Below are the code and all the weights of a small trained network. Each question names an input and a class and asks about switching units off, where a switched-off unit gives its printed mean instead of its output.

import numpy as np


def w(rows, s, z=0):
    codes = np.array(rows[::2]) - 128.0
    scale = np.full(codes.shape[1], s)
    scale[-1] = z or s
    return codes * scale


def norm(h):
    return h / np.sqrt((h * h).mean(-1, keepdims=True) + 1e-5)


def f(y):
    return y / 2 * (1 + np.tanh(0.7978845608 * (y + 0.044715 * y**3)))


def log_softmax(a):
    a = a - a.max(-1, keepdims=True)
    return a - np.log(np.exp(a).sum(-1, keepdims=True))


def net(x, mask):
    res = np.array(x, float).reshape(1, 3) / 4 @ E
    u = 0
    for l in range(2):
        y = f(norm(res) @ A[l][:, :-1].T + A[l][:, -1])
        res = res + np.where(mask[u : u + 9], y, B[l][:, -1]) @ B[l][:, :-1]
        u += 9
    return log_softmax(norm(res)[-1] @ U[:, :-1].T + U[:, -1])


A, B = {}, {}
E = w([
[172,2,121,215],'x0',
[128,152,196,151],'x1',
[170,118,56,188],'x2',
],0.0073)
A[0] = w([
[132,149,89,57,63],'0.n1',
[121,149,92,167,22],'0.n2',
[104,215,64,11,252],'0.n3',
[108,125,153,26,7],'0.n4',
[175,225,109,196,213],'0.n5',
[147,68,182,158,52],'0.n6',
[123,80,102,14,9],'0.n7',
[190,124,181,142,74],'0.n8',
[126,252,186,110,232],'0.n9',
],0.013,0.0021)
B[0] = w([
[136,125,150,111,159],'0.n1',
[151,164,132,139,134],'0.n2',
[126,156,210,249,251],'0.n3',
[123,219,108,193,171],'0.n4',
[33,195,52,235,180],'0.n5',
[146,144,187,61,168],'0.n6',
[54,94,65,138,154],'0.n7',
[94,113,140,91,140],'0.n8',
[74,36,80,162,232],'0.n9',
],0.017,0.011)
A[1] = w([
[80,209,108,134,193],'1.n1',
[158,205,5,179,180],'1.n2',
[219,180,112,146,200],'1.n3',
[178,172,71,106,249],'1.n4',
[124,194,188,173,22],'1.n5',
[87,71,142,154,245],'1.n6',
[150,98,199,158,130],'1.n7',
[126,152,143,84,45],'1.n8',
[90,133,160,191,202],'1.n9',
],0.015,0.0021)
B[1] = w([
[129,27,111,194,185],'1.n1',
[79,115,252,118,222],'1.n2',
[115,164,94,198,137],'1.n3',
[79,129,143,147,130],'1.n4',
[55,84,175,45,184],'1.n5',
[125,209,103,64,208],'1.n6',
[187,147,143,135,176],'1.n7',
[175,104,98,123,126],'1.n8',
[188,102,122,94,249],'1.n9',
],0.017,0.011)
U = w([
[100,117,15,23,83],'0',
[231,116,169,8,192],'1',
[222,134,72,151,3],'2',
[53,86,151,232,221],'3',
],0.013,0.0045)

Each question gives the input, the list of numbers given to net, and the class t.
The units are the neurons (one row each of A and B). Each row of codes is followed by its name. A weight is (code - 128) times the scale printed after its matrix; where a second scale follows, it is the last column's (A, B and U).
mask holds one flag per neuron, layer by layer. A switched-off neuron (its flag False) gives its mean, the last column of its row in B, instead of its output. The means were averaged over made-up inputs and are rounded, as every weight is.
A unit's drop is (log p(t) with every unit on - log p(t) with that unit switched off) / (log p(t) with every unit on - log p(t) with every unit switched off).
unit that matters most: the unit with the biggest drop
k most important neurons: the k neurons with the biggest drops, biggest first
top k neurons in layer l: the k neurons of layer l with the biggest drops, biggest first
drop of u: that unit's drop, to one decimal
input [0,2,-3], class 0: 4 most important neurons -> (0.n3, 0.n5, 0.n9, 1.n6)
input [6,-1,5], class 2: top 3 neurons in layer 0 -> (0.n4, 0.n5, 0.n7)
input [0,4,-4], class 0: top 2 neurons in layer 0 -> (0.n3, 0.n9)
input [2,-5,0], class 0: 3 most important neurons -> (0.n3, 0.n4, 0.n5)
input [7,-5,4], class 2: top 4 neurons in layer 0 -> (0.n5, 0.n4, 0.n9, 0.n7)
input [-1,5,-8], class 0: top 3 neurons in layer 1 -> (1.n6, 1.n2, 1.n9)
input [0,1,-2], class 0: top 2 neurons in layer 0 -> (0.n3, 0.n5)
input [7,-5,5], class 2: top 4 neurons in layer 0 -> (0.n5, 0.n4, 0.n7, 0.n9)
input [3,2,3], class 1: unit that matters most -> 0.n4
input [7,2,4], class 2: top 4 neurons in layer 0 -> (0.n3, 0.n9, 0.n7, 0.n5)
input [2,6,2], class 0: top 2 neurons in layer 1 -> (1.n2, 1.n5)
input [1,5,-1], class 0: 2 most important neurons -> (0.n3, 1.n2)
input [2,-3,0], class 0: 4 most important neurons -> (0.n4, 0.n3, 0.n5, 1.n2)
input [0,7,1], class 0: 3 most important neurons -> (0.n3, 0.n4, 1.n6)
input [0,4,-3], class 0: top 2 neurons in layer 0 -> (0.n3, 0.n9)
input [8,-8,-7], class 1: drop of 0.n9 -> 0.3
input [0,5,-2], class 0: drop of 0.n3 -> 0.6
input [8,-8,-2], class 1: drop of 0.n5 -> 0.3
input [5,-4,-2], class 1: drop of 0.n5 -> 0.1
